Here is a tiny trained network, its code and every weight. The questions are about switching its units off for an input and a class, where a switched-off unit gives its printed mean instead of its output.

import numpy as np


def w(rows, s, z=0):
    codes = np.array(rows[::2]) - 128.0
    scale = np.full(codes.shape[1], s)
    scale[-1] = z or s
    return codes * scale


def f(y):
    return np.maximum(y, 0)


def log_softmax(a):
    a = a - a.max(-1, keepdims=True)
    return a - np.log(np.exp(a).sum(-1, keepdims=True))


def net(x, mask):
    res = np.array(x, float).reshape(1, 6) / 4 @ E
    y = f(res @ A[0][:, :-1].T + A[0][:, -1])
    res = res + np.where(mask, y, B[0][:, -1]) @ B[0][:, :-1]
    return log_softmax(res[-1] @ U[:, :-1].T + U[:, -1])


A, B = {}, {}
E = w([
[52,201,109,26],'x0',
[126,137,130,135],'x1',
[130,115,125,118],'x2',
[18,77,133,188],'x3',
[105,98,247,103],'x4',
[128,124,129,127],'x5',
],0.011)
A[0] = w([
[25,77,89,189,245],'n1',
[178,142,41,195,206],'n2',
[77,166,167,85,158],'n3',
[164,154,143,62,172],'n4',
[118,52,151,198,182],'n5',
[162,84,225,124,173],'n6',
[121,131,254,108,221],'n7',
[203,139,133,112,189],'n8',
[151,110,171,101,152],'n9',
[126,140,21,157,254],'n10',
[91,77,186,222,202],'n11',
[208,119,117,178,195],'n12',
[128,203,61,50,186],'n13',
[192,120,135,197,214],'n14',
[143,142,66,167,203],'n15',
[235,135,138,120,191],'n16',
[38,141,145,80,138],'n17',
[113,129,217,76,174],'n18',
],0.011,0.0053)
B[0] = w([
[149,151,254,89,255],'n1',
[119,73,151,62,239],'n2',
[43,121,94,128,193],'n3',
[121,165,29,138,181],'n4',
[176,141,174,155,218],'n5',
[179,161,82,212,211],'n6',
[121,109,73,247,234],'n7',
[68,72,60,155,197],'n8',
[158,154,81,187,167],'n9',
[130,117,188,33,235],'n10',
[183,140,193,169,235],'n11',
[110,37,132,152,222],'n12',
[125,173,72,82,212],'n13',
[126,63,159,173,224],'n14',
[115,84,186,59,201],'n15',
[81,50,71,151,221],'n16',
[9,100,162,109,208],'n17',
[73,106,55,193,206],'n18',
],0.0084,0.012)
U = w([
[30,2,156,143,255],'0',
[221,75,251,84,45],'1',
[162,219,66,20,233],'2',
[70,220,222,32,57],'3',
[205,70,76,217,16],'4',
[229,201,206,223,146],'5',
[82,191,44,177,38],'6',
],0.0065,0.0035)

Each question gives the input, the list of numbers given to net, and the class t.
The units are the neurons (one row each of A and B). Each row of codes is followed by its name. A weight is (code - 128) times the scale printed after its matrix; where a second scale follows, it is the last column's (A, B and U).
mask holds one flag per neuron, in row order. A switched-off neuron (its flag False) gives its mean, the last column of its row in B, instead of its output. The means were averaged over made-up inputs and are rounded, as every weight is.
A unit's drop is (log p(t) with every unit on - log p(t) with that unit switched off) / (log p(t) with every unit on - log p(t) with every unit switched off).
The circuit of an input: a set's keep is (log p(t) with only the set's units on - log p(t) with every unit switched off) / (log p(t) with every unit on - log p(t) with every unit switched off). Starting from the 12 units with the biggest drops (on a tie, the unit counted first), units are removed one at a time, each time the one whose removal leaves the highest keep (on an exact tie, the one counted first), for as long as the keep stays at least 0.8.
units of the circuit, in order: the units of the circuit, biggest drop first
k most important neurons: the k neurons with the biggest drops, biggest first
drop of u: that unit's drop, to one decimal
input [-8,-1,-3,1,1,3], class 5: units of the circuit, in order	[n11; n5]
input [2,4,3,-7,-4,7], class 2: units of the circuit, in order	[n13]
input [-1,-2,-8,-1,1,0], class 4: units of the circuit, in order	[n17; n1; n10]
input [-5,-4,8,-7,2,8], class 4: 2 most important neurons	[n6; n17]
input [3,-1,8,-6,-1,-6], class 2: 2 most important neurons	[n7; n13]
input [7,8,-3,-6,-1,5], class 2: 2 most important neurons	[n13; n7]
input [-8,-2,-7,1,-2,-6], class 1: drop of n5	0.1
input [8,1,4,1,0,3], class 3: drop of n15	-0.1
input [-7,-8,-6,-8,-1,8], class 0: drop of n12	0.2
input [0,7,2,6,8,-4], class 5: drop of n11	0.2
